Below is a small trained network, with its code and all its weights. Each question gives an input and a class and asks what happens when units are switched off, that is, made to give their printed mean instead of their output.

import numpy as np


def w(rows, s, z=0):
    codes = np.array(rows[::2]) - 128.0
    scale = np.full(codes.shape[1], s)
    scale[-1] = z or s
    return codes * scale


def f(y):
    return y / 2 * (1 + np.tanh(0.7978845608 * (y + 0.044715 * y**3)))


def log_softmax(a):
    a = a - a.max(-1, keepdims=True)
    return a - np.log(np.exp(a).sum(-1, keepdims=True))


def net(x, mask):
    res = np.array(x, float).reshape(1, 6) / 4 @ E
    y = f(res @ A[0][:, :-1].T + A[0][:, -1])
    res = res + np.where(mask, y, B[0][:, -1]) @ B[0][:, :-1]
    return log_softmax(res[-1] @ U[:, :-1].T + U[:, -1])


A, B = {}, {}
E = w([
[225,202,183,122,78,26],'x0',
[132,131,126,133,127,128],'x1',
[198,174,122,60,67,247],'x2',
[185,38,142,193,33,132],'x3',
[122,130,127,127,120,126],'x4',
[67,165,254,174,138,184],'x5',
],0.0072)
A[0] = w([
[166,42,143,138,77,129,54],'neuron 1',
[179,104,151,60,119,173,77],'neuron 2',
[163,149,156,107,123,89,92],'neuron 3',
[99,110,94,224,187,20,2],'neuron 4',
[184,141,157,99,131,86,129],'neuron 5',
[124,152,219,145,146,181,87],'neuron 6',
[188,165,141,157,149,78,144],'neuron 7',
[169,161,159,121,137,75,112],'neuron 8',
[144,112,29,83,91,91,66],'neuron 9',
[60,137,213,195,84,193,56],'neuron 10',
[86,148,198,119,120,153,45],'neuron 11',
[121,12,112,88,168,171,97],'neuron 12',
[172,140,154,93,133,149,126],'neuron 13',
[125,197,99,89,64,196,64],'neuron 14',
[125,237,26,98,244,103,66],'neuron 15',
[124,200,117,91,179,90,85],'neuron 16',
[147,80,120,199,89,127,61],'neuron 17',
[186,105,1,97,175,104,58],'neuron 18',
[155,136,113,83,113,174,91],'neuron 19',
[100,109,83,127,208,205,112],'neuron 20',
[192,165,177,66,74,84,102],'neuron 21',
[198,128,153,75,112,197,76],'neuron 22',
[60,198,147,34,195,134,98],'neuron 23',
],0.0094,0.0084)
B[0] = w([
[196,77,187,154,116,169,178],'neuron 1',
[121,77,197,109,178,76,162],'neuron 2',
[90,111,121,199,145,177,147],'neuron 3',
[61,76,234,77,160,109,201],'neuron 4',
[79,154,126,149,102,198,184],'neuron 5',
[167,220,113,136,180,81,207],'neuron 6',
[79,128,111,138,134,205,201],'neuron 7',
[76,125,123,175,114,169,175],'neuron 8',
[157,255,175,200,194,78,205],'neuron 9',
[187,187,142,169,151,100,228],'neuron 10',
[177,157,193,206,167,93,151],'neuron 11',
[100,156,163,209,89,200,214],'neuron 12',
[73,115,115,140,120,105,166],'neuron 13',
[53,43,190,91,186,95,193],'neuron 14',
[172,79,177,149,68,123,252],'neuron 15',
[148,105,146,158,86,146,179],'neuron 16',
[180,83,183,117,110,123,165],'neuron 17',
[143,225,195,200,191,103,237],'neuron 18',
[81,131,208,142,145,95,163],'neuron 19',
[58,161,140,195,80,176,240],'neuron 20',
[79,115,115,197,131,191,229],'neuron 21',
[96,75,197,75,162,85,200],'neuron 22',
[220,65,159,144,54,130,254],'neuron 23',
],0.0087,0.005)
U = w([
[159,242,180,175,197,89,85],'0',
[2,51,229,77,186,90,92],'1',
[106,135,142,123,98,157,248],'2',
[37,142,139,186,83,232,53],'3',
[234,53,185,142,35,143,98],'4',
[110,146,137,107,105,129,245],'5',
[129,133,8,29,91,107,120],'6',
[176,111,21,50,180,122,71],'7',
],0.0092,0.017)

Each question gives the input, the list of numbers given to net, and the class t.
The units are the neurons (one row each of A and B). Each row of codes is followed by its name. A weight is (code - 128) times the scale printed after its matrix; where a second scale follows, it is the last column's (A, B and U).
mask holds one flag per neuron, in row order. A switched-off neuron (its flag False) gives its mean, the last column of its row in B, instead of its output. The means were averaged over made-up inputs and are rounded, as every weight is.
A unit's drop is (log p(t) with every unit on - log p(t) with that unit switched off) / (log p(t) with every unit on - log p(t) with every unit switched off).
The circuit of an input: a set's keep is (log p(t) with only the set's units on - log p(t) with every unit switched off) / (log p(t) with every unit on - log p(t) with every unit switched off). Starting from the 12 units with the biggest drops (on a tie, the unit counted first), units are removed one at a time, each time the one whose removal leaves the highest keep (on an exact tie, the one counted first), for as long as the keep stays at least 0.8.
circuit, biggest first: the units of the circuit, biggest drop first
k most important neurons: the k neurons with the biggest drops, biggest first
drop when u is switched off: that unit's drop, to one decimal
input [-7,-1,-3,1,-4,-8], class 0: circuit, biggest first => neuron 18
input [-4,6,-1,-2,1,6], class 0: circuit, biggest first => neuron 10; neuron 6
input [-3,3,-5,-6,5,1], class 4: circuit, biggest first => neuron 23; neuron 15
input [-8,-6,4,4,1,-7], class 3: 2 most important neurons => neuron 12; neuron 20
input [-3,1,-5,-5,-8,6], class 5: 3 most important neurons => neuron 18; neuron 9; neuron 23
input [5,-7,8,8,6,1], class 1: circuit, biggest first => neuron 22; neuron 14; neuron 2
input [-3,4,3,4,0,-6], class 0: circuit, biggest first => neuron 9; neuron 18
input [-5,-1,6,-1,2,7], class 0: 2 most important neurons => neuron 10; neuron 6
input [4,-2,3,-1,-1,2], class 3: 2 most important neurons => neuron 21; neuron 5
input [3,2,6,-4,-4,1], class 1: 2 most important neurons => neuron 14; neuron 22
input [-2,-3,-8,8,7,-4], class 1: 3 most important neurons => neuron 4; neuron 23; neuron 15
input [-2,3,2,3,4,4], class 0: 3 most important neurons => neuron 10; neuron 23; neuron 6
input [1,3,7,3,-1,-8], class 0: 2 most important neurons => neuron 9; neuron 18
input [8,4,-7,2,5,4], class 3: most important neuron => neuron 7
input [-4,-7,-5,-6,-3,8], class 0: 2 most important neurons => neuron 6; neuron 10
input [2,8,8,-1,1,8], class 0: 2 most important neurons => neuron 6; neuron 10
input [0,-1,8,-8,0,5], class 1: 2 most important neurons => neuron 14; neuron 22
input [3,-1,-4,-7,-6,-6], class 4: 3 most important neurons => neuron 15; neuron 23; neuron 16
input [7,5,-2,-1,4,3], class 3: drop when neuron 21 is switched off => 0.1
input [-8,6,5,-3,-4,-4], class 3: circuit, biggest first => neuron 20
input [5,-6,7,7,-5,-1], class 1: drop when neuron 22 is switched off => 0.3
input [5,-5,-8,-3,-3,-5], class 1: drop when neuron 4 is switched off => 1.4
input [8,5,-5,5,1,3], class 3: drop when neuron 5 is switched off => 0.1
